Here are made-up nodes, facts about them, and rows of numbers that follow some of those facts. Name the node behind each unnamed row.

Some facts about the nodes:
(1701) | δ (132) | σ lotrinum | β b | μ dafor
(1645) | σ flaros | β b | μ kepum
(983) | δ (1780) | σ gripli | β b | μ drober
(312) | δ (353) | σ flaplum | β b | μ dafor
(1389) | δ (1470) | σ gripli | β a | μ skaskobrom
(1224) | δ (501) | σ flerik | β a | μ kepum
(284) | δ (85) | σ flerik | β b | μ dafor
(171) | δ (1586) | σ gripli | β b | μ pivis
(482) | δ (863) | σ flaros | β b | μ skaskobrom
(866) | σ flerik | β a | μ dafor
(1558) | δ (746) | σ lotrinum | β a | μ dafor
(61) | δ (30) | σ flaplum | β a | μ dafor
(1633) | δ (761) | σ flerik | β a | μ dafor
(746) | δ (481) | σ gripli | β b | μ drober
(1689) | σ flerik | β b | μ pivis
(795) | δ (1256) | σ flaplum | β a | μ skaskobrom
(644) | δ (505) | σ lotrinum | β b | μ dafor
(78) | δ (970) | σ lotrinum | β b | μ dafor
(1647) | δ (714) | σ flaplum | β a | μ skaskobrom
(1821) | δ (1035) | σ flaros | β a | μ drober
(1278) | σ gripli | β a | μ kepum
(714) | δ (1473) | σ flaros | β a | μ kepum
(736) | δ (1223) | σ klibrum | β a | μ skaskobrom
(1625) | δ (1323) | σ flerik | β a | μ skaskobrom
(442) | σ klibrum | β b | μ skaskobrom
(694) | σ flaplum | β a | μ dafor
(1467) | δ (1389) | σ flaplum | β a | μ kepum
(1511) | δ (1215) | σ klibrum | β b | μ kepum
(1716) | σ flaros | β b | μ dafor
(724) | σ lotrinum | β a | μ kepum
(853) | δ (409) | σ flaros | β b | μ dafor
(1115) | δ (1211) | σ flaros | β a | μ kepum
(406) | δ (892) | σ flaplum | β b | μ skaskobrom
(1138) | δ (706) | σ flaplum | β b | μ pivis
(119) | δ (1825) | σ flaplum | β b | μ skaskobrom
(761) | δ (974) | σ flaros | β a | μ kepum
(353) | δ (1725) | σ flaros | β b | μ skaskobrom
(1665) | δ (999) | σ lotrinum | β b | μ skaskobrom
(1376) | δ (855) | σ gripli | β a | μ skaskobrom
(103) | δ (1821) | σ klibrum | β b | μ skaskobrom
(974) | δ (1456) | σ lotrinum | β a | μ skaskobrom
(970) | δ (41) | σ klibrum | β a | μ dafor
(1022) | δ (1530) | σ flerik | β a | μ skaskobrom
(1343) | δ (617) | σ flaros | β a | μ dafor
(1348) | δ (1275) | σ flaros | β a | μ dafor
(208) | δ (1022) | σ lotrinum | β b | μ drober
(1211) | δ (1535) | σ flaros | β b | μ skaskobrom
(950) | δ (73) | σ flaplum | β a | μ skaskobrom
(1752) | δ (983) | σ klibrum | β b | μ kepum
(1030) | δ (208) | σ klibrum | β b | μ pivis
(278) | δ (1511) | σ gripli | β a | μ kepum
(365) | δ (273) | σ klibrum | β a | μ kepum
(216) | δ (1133) | σ lotrinum | β b | μ dafor
(1205) | δ (950) | σ klibrum | β a | μ skaskobrom
(659) | δ (333) | σ flerik | β b | μ pivis
(1496) | δ (1205) | σ flerik | β b | μ dafor
(1148) | δ (88) | σ klibrum | β b | μ drober
(1035) | δ (1439) | σ flaros | β b | μ skaskobrom
(617) | σ lotrinum | β b | μ skaskobrom
(88) | δ (1505) | σ flerik | β a | μ dafor
(963) | δ (103) | σ klibrum | β b | μ kepum
(879) | δ (1081) | σ klibrum | β b | μ kepum
(980) | δ (127) | σ flaros | β a | μ dafor
(1505) | δ (1358) | σ flerik | β a | μ dafor
(1704) | σ flaplum | β a | μ pivis
(775) | σ gripli | β a | μ pivis
(429) | δ (1496) | σ flerik | β a | μ drober
(121) | δ (775) | σ lotrinum | β b | μ drober
(45) | σ flaplum | β b | μ pivis
(1358) | δ (163) | σ flaplum | β b | μ dafor
(1836) | σ lotrinum | β a | μ kepum
(587) | σ klibrum | β b | μ dafor
(703) | δ (759) | σ lotrinum | β a | μ drober
(882) | δ (107) | σ flerik | β a | μ pivis
(1780) | δ (343) | σ flerik | β b | μ kepum
(1091) | δ (45) | σ gripli | β a | μ kepum
(356) | δ (573) | σ gripli | β a | μ dafor
(1702) | δ (1376) | σ flerik | β a | μ dafor
(1284) | σ klibrum | β b | μ dafor
(1551) | σ flaros | β a | μ dafor
(1249) | δ (980) | σ klibrum | β b | μ dafor
(85) | δ (1608) | σ flerik | β a | μ dafor
(1256) | δ (1348) | σ flerik | β b | μ skaskobrom
(1553) | σ gripli | β a | μ kepum
(695) | δ (1707) | σ klibrum | β b | μ pivis
(377) | δ (1353) | σ flaros | β a | μ dafor
(132) | δ (921) | σ lotrinum | β b | μ dafor
(1535) | δ (191) | σ klibrum | β a | μ pivis
(533) | σ klibrum | β a | μ pivis
(997) | δ (1770) | σ lotrinum | β a | μ dafor
(641) | δ (795) | σ flaros | β a | μ kepum
(1170) | δ (433) | σ klibrum | β a | μ pivis
(999) | δ (1018) | σ klibrum | β a | μ pivis
(127) | δ (997) | σ lotrinum | β a | μ kepum
(1825) | δ (694) | σ lotrinum | β a | μ skaskobrom
(763) | δ (429) | σ flerik | β a | μ kepum
(181) | δ (879) | σ lotrinum | β a | μ dafor
(1056) | δ (1249) | σ flaplum | β b | μ skaskobrom
(1470) | σ flaplum | β a | μ dafor
(700) | δ (119) | σ klibrum | β b | μ pivis
(762) | σ flerik | β a | μ kepum
(682) | δ (1088) | σ flaplum | β a | μ dafor
(573) | δ (898) | σ flaplum | β a | μ dafor
(1353) | σ flerik | β a | μ pivis
(1808) | δ (1702) | σ flaros | β b | μ skaskobrom
(1707) | δ (1151) | σ klibrum | β b | μ kepum
(1018) | σ flaplum | β b | μ skaskobrom
(1616) | δ (1537) | σ flaplum | β b | μ pivis
(340) | δ (365) | σ flerik | β b | μ skaskobrom
(921) | δ (121) | σ lotrinum | β a | μ dafor
(156) | δ (284) | σ lotrinum | β a | μ dafor
(1733) | δ (587) | σ klibrum | β b | μ dafor
(107) | δ (216) | σ gripli | β a | μ dafor
(818) | σ klibrum | β b | μ dafor
(1456) | δ (900) | σ flaros | β b | μ dafor
(1439) | δ (1170) | σ lotrinum | β a | μ pivis
(273) | δ (356) | σ klibrum | β a | μ skaskobrom
(481) | δ (1463) | σ gripli | β a | μ kepum
(1178) | σ flaros | β a | μ skaskobrom
(1530) | δ (724) | σ lotrinum | β a | μ skaskobrom
(1151) | δ (1704) | σ lotrinum | β b | μ dafor
(1537) | δ (61) | σ flerik | β b | μ dafor
(1725) | δ (963) | σ flerik | β a | μ skaskobrom
(254) | σ flaros | β a | μ dafor
(1463) | δ (131) | σ flaros | β a | μ kepum
(343) | δ (1148) | σ flerik | β a | μ kepum
(698) | σ flaplum | β a | μ drober
(505) | δ (447) | σ flaplum | β b | μ skaskobrom
(64) | σ flaplum | β b | μ dafor
(41) | δ (866) | σ flaros | β b | μ skaskobrom
(706) | δ (1553) | σ flaros | β a | μ skaskobrom
(233) | δ (975) | σ flaros | β a | μ dafor
(131) | σ flaros | β a | μ skaskobrom
(241) | δ (659) | σ lotrinum | β b | μ pivis
(863) | δ (53) | σ gripli | β a | μ pivis
(191) | δ (1689) | σ gripli | β b | μ pivis
(1275) | δ (1645) | σ flaros | β a | μ skaskobrom
(711) | σ flaros | β b | μ dafor
(900) | δ (1167) | σ gripli | β a | μ dafor
(409) | δ (298) | σ flaros | β b | μ pivis
(1848) | δ (233) | σ gripli | β a | μ dafor
(517) | δ (278) | σ flaros | β b | μ kepum
(1081) | δ (1616) | σ klibrum | β b | μ pivis
(855) | δ (377) | σ flaros | β a | μ dafor
(1608) | δ (882) | σ flaros | β a | μ dafor
(1770) | δ (482) | σ flaplum | β b | μ skaskobrom
(1597) | δ (698) | σ gripli | β b | μ dafor
(73) | δ (762) | σ flaros | β a | μ pivis
(892) | δ (1752) | σ gripli | β b | μ dafor
(501) | δ (1278) | σ lotrinum | β a | μ skaskobrom
(597) | δ (1115) | σ klibrum | β a | μ skaskobrom
(298) | δ (1068) | σ gripli | β a | μ kepum
(1167) | δ (736) | σ lotrinum | β a | μ dafor
(1407) | δ (1665) | σ flaros | β a | μ skaskobrom
(89) | δ (853) | σ flaplum | β a | μ kepum
(1324) | δ (1558) | σ flaplum | β a | μ pivis
(898) | δ (1056) | σ lotrinum | β b | μ pivis
(163) | δ (1324) | σ lotrinum | β b | μ kepum
(53) | δ (1138) | σ klibrum | β a | μ dafor
(1068) | δ (1597) | σ gripli | β a | μ dafor
(1215) | σ lotrinum | β b | μ dafor
(7) | δ (818) | σ flerik | β b | μ dafor
(849) | δ (1625) | σ flerik | β b | μ pivis
(1088) | δ (1633) | σ klibrum | β a | μ dafor
(333) | δ (340) | σ lotrinum | β a | μ pivis
(1473) | δ (442) | σ flaros | β a | μ drober
(1586) | δ (1467) | σ flaros | β b | μ skaskobrom
(975) | δ (1647) | σ flaros | β b | μ skaskobrom
(433) | σ flaros | β b | μ dafor
(1133) | δ (1701) | σ lotrinum | β b | μ drober
(1223) | δ (711) | σ klibrum | β a | μ skaskobrom
(759) | δ (254) | σ lotrinum | β a | μ dafor
(30) | σ flaros | β a | μ drober
(447) | δ (1343) | σ flaros | β a | μ dafor
(1323) | δ (64) | σ lotrinum | β a | μ kepum

Some nodes and their rows:
(30): [ -1   6  16  -7  12   9   1 -17 -23  -2  -5 -22  -1  21   5   1 -13   6
  -1  -2  26  12  26  11 -16   7]
(849): [ 13  27   9 -10   5  19 -38 -17 -15  -2 -18 -25   7  13  19   1 -12 -21
  19 -12   2  39  28 -14 -16  17]
(216): [  7  19   6  -1  16  33  -7  -7 -11  -9 -30 -25   2   4  16   7 -11 -10
  35  18   2  30  37  23 -42   8]
(1133): [ 11  18  12  -7  12  34 -15 -17 -11  -7 -28 -26   5   6  20  10  -8  -8
  22  14   7  42  30  10 -30  16]
(1284): [ -5  24  10   6   9  24 -17 -14 -15 -11 -22 -18   7   9  11  -8 -22 -23
  50 -11 -13  -1  40  13 -27   9]
(759): [ -4   8   3   9  19   0   3  -8 -19  -7 -14 -19  -6  17   5   7 -12   5
   8  13  18   4  32  25 -24  -6]
(501): [ 12  -5   5  -1  14  -4 -10 -17 -22   1 -16 -22  -2  17   3  10 -11  17
   2  11  13  11  26  17 -12   2]
(356): [ -3  17   3  12  20   4   6  -3 -26  -9 -13 -20  -8  18   2  10 -15   6
  13  13  16   2  36  24 -11   7]
(233): [  2  11  -2   6  18   3   2   2 -21  -3  -7 -23  -6  17   2   3 -13  -1
   5  11  18  -2  33  22 -25   0]
(898): [  4  23  20  -5  12  19 -21 -29 -21 -10 -28 -30   2  11  21  16  -7  -6
  22   2   6  55  31 -10 -17  23]
(132): [  5  19   6   0  16  29  -7  -9 -11 -10 -31 -26   1   5  15   7 -11 -11
  37  17   1  28  38  21 -42   8]
(1353): [  3  13  13  -6   5   5 -22 -19 -21   1   0 -15   6  25  10  -2 -14   2
  -8 -21  26  20  19  -3   0   5]
(866): [ -3  12   2   6  13   2  -7   0 -19  -2  -4 -14   1  22   1  -8 -19  -2
  19 -13  15  -2  32  22 -23 -10]
(1553): [-13  15  22  -5  13  16   8 -30 -20  -4  -3 -18  -4  23   8   8 -14   5
  -3   4  28  21  19   7  -2  17]
(171): [  6  26  22 -17   8  29 -21 -33 -18  -8 -26 -30   0   9  19  11 -10 -11
  13   9   8  38  29  -8 -10  30]
(641): [  0  16   5   0  15   8   0 -13 -19   0   2 -21  -4  22   9   7 -10  -3
 -11   7  26  23  19   2  -9  14]
(353): [ 20   7   8 -12  10  17 -20 -14 -19   0 -26 -35   0   5   8   4 -13  -8
  34   9  -7  23  34   5 -32  21]
(1597): [  0  23  12  -4  15  26  -4 -15 -17 -11 -30 -30  -5   5  10   5 -15 -15
  40  16  -2  14  41  17 -34  17]
(879): [ -1  33   4   6   8  25 -26 -21 -11  -7 -13 -16   7  11  19   0 -17 -30
  28  -6  -7  22  26  -9  -8  24]

Which node is each row?
No name comes twice in this set of rows, the named rows included.
[  6  21   5  -4  16  21  -7  -5 -17  -8 -24 -32  -3   6  10   1 -14 -19
  39  11  -2  17  41  14 -43  13]	(853)
[  2  31   5  -8  12  21 -26 -18 -10   0 -13 -23   4  18  16  -2 -14 -30
  21  -1  -7  36  29 -11 -23  14]	(1780)
[ -2  20  -9  25  15   0 -13   4 -21  -8  -6  -9   3  19   3  -1 -19  -7
  16  -5   4 -17  34  19  -3  -1]	(53)
[  7  11  -4   5  17  14   3   8 -19  -3  -7 -20  -1  16   4   3 -13   2
   2  13  22   3  31  28 -24   2]	(1608)
[  1  28   6  -2  11  22 -32 -20 -13  -6 -20 -20   8  14  14  -4 -17 -28
  22   1 -19   7  38  -4 -13  12]	(1148)
[ -1  28   1  11  11  21 -22  -7 -14 -11 -22 -19   6   7  11  -5 -20 -26
  45  -4 -15  -1  40  12 -25  10]	(1733)
[  3  26  13 -10  13  27  -9 -20 -15  -4 -15 -31  -1  11  17   5 -11 -22
  23   7   6  42  27  -7 -28  27]	(517)
[ 13   3  -9  12   5  -8 -29 -11 -20   1  -7 -13   3  13   2  -2 -19   0
   8  -8   4 -22  23  11   6   5]	(736)
[  3  10  12  -3  10   0 -15 -27 -20  -4 -10 -20  -2  18  14  13  -7   8
 -20   5  30  25  18   0  -1   7]	(1439)
[ -5  25  -4  20  12   4 -15 -11 -19  -4   3  -6   4  23  10   4 -16  -9
   0  -9  12   8  20  -1  13  14]	(365)
[ -1  32  -1  20  15  18 -21  -1 -20 -13 -23 -18   5   9  11   0 -19 -23
  54  -7 -17   8  43  10 -21  14]	(1249)
[ 20   1  -9   3   8  -8 -27  -1 -20   7  -6 -17   2  18   1  -1 -16   3
   7  -6   8   0  25  11  -8   0]	(1725)
[ -2  15   6  -3  16   8   0 -15 -19   0   2 -20  -3  24   8   6 -11  -4
 -13   8  24  21  21   1 -10  12]	(1463)
[  5  16 -11  12  15  -3 -13   9 -18  -1  -4 -15  -1  20   2  -4 -17  -7
  12  -3  12  -4  32  20 -19  -9]	(1702)
[ -3  16  12   3   4   9 -24 -25 -21  -4  -1  -9   9  23  12  -1 -17  -1
  -9 -19  18   3  19  -2  15  10]	(533)

Now the same nodes, written a new way:
Known rows:
(1323): [ 23 -25 -19   5  10 -30 -12  23 -11  10   7 -13 -18]
(1625): [ 35  -2 -14   5  -2   0  -6   5  -3  16  -5 -13 -14]
(298): [ 16 -23 -18  -1   3 -33  -5  10  -6   8  10  -8 -12]
(1456): [-27   4  17   1  -5  19  14  -7   5 -19  -3   3  17]
(1178): [ 18  -3  -6  -1  11  -8 -16  15   0  10   3  -4 -23]
(898): [-18   0  25   5  -8   1  -9   2  16  -5   1  12   8]
(573): [  0  17 -21  -8  11  17  16 -12  -9  -7  12 -22   0]
(1348): [ 11  13 -21   9  26   8  16  12 -11  -7   2 -23 -14]
(1608): [ 10  16 -25   2  22  19  20  10 -15  -4   2 -18  -7]
(882): [ 30  11 -15   6   1  13   9  -3 -10  16  -6 -11 -13]
(233): [  9  19 -23   7  27  10  16   9 -18  -6  -2 -13 -11]
(501): [ 17  11 -16   4   9  -7 -24  14 -13  15  -9   7 -13]
(1597): [-32  10  11  -2 -10  14  16 -12  11 -18   6   2  29]
(641): [ 14 -25  -4  -2  22 -35  -9  16  -8  14   0   1 -24]
(365): [ 19 -23 -13   3  14 -34  -3  19 -12  12  -4   1 -23]
(694): [  1  20 -27  -4   5  25   8 -11 -17 -12  20 -19   8]
(1223): [ 24  -7  -6   1  12 -16  -8  19   4   7  -4  -5 -23]
(711): [-24   6   9  10  -9  25  11  -7  11 -26  -1  -2  19]
(1138): [-26  -2  32 -12 -23  10 -11 -30  25 -10   8  14  19]

Which node is each row?
No name comes twice in this set of rows, the named rows included.
[-24   8  45 -11  -7  -3  -7  -6  11  11  -3  33   9]	(700)
[ 17 -25 -27   7  -1 -31 -12  11  -5  -3   7 -12 -11]	(1553)
[ 21  -1 -13   9   6  -5 -20  16   0  -1   0  -6 -20]	(131)
[ 26 -25 -26  12   4 -19 -15  26 -13   0  10 -17 -14]	(724)
[ 17   7  -8   2   7 -11   2   6   4   4  11 -12 -14]	(863)
[-17   1  36  -2 -10   2  -3  -7  19  -2  -3  20   8]	(1081)
[-17  -1  34  -1 -10   4  -8  -9  20  -4   1  14   7]	(409)
[-34  15  13  -5 -10  13  13 -13   9 -10   4  11  27]	(892)
[-17   2  36  -3  -5  -5  -7  -4  17   6   1  16   7]	(241)
[-16 -13  31  -2 -13 -10 -15   0  25   1  -9  20   3]	(103)
[  1  21 -21  -4  24  -1  25   2 -13   4   5 -13  -5]	(1848)
[ 31  14 -20  11  -3  12   1  -3 -10   5  -2 -12 -15]	(1353)
[ -7   2  27   0 -21  13  -1 -25  13   6  -8  15  13]	(659)
[ -8   6  17   9 -29  17  -8 -27  12  -4 -12  17  14]	(1689)

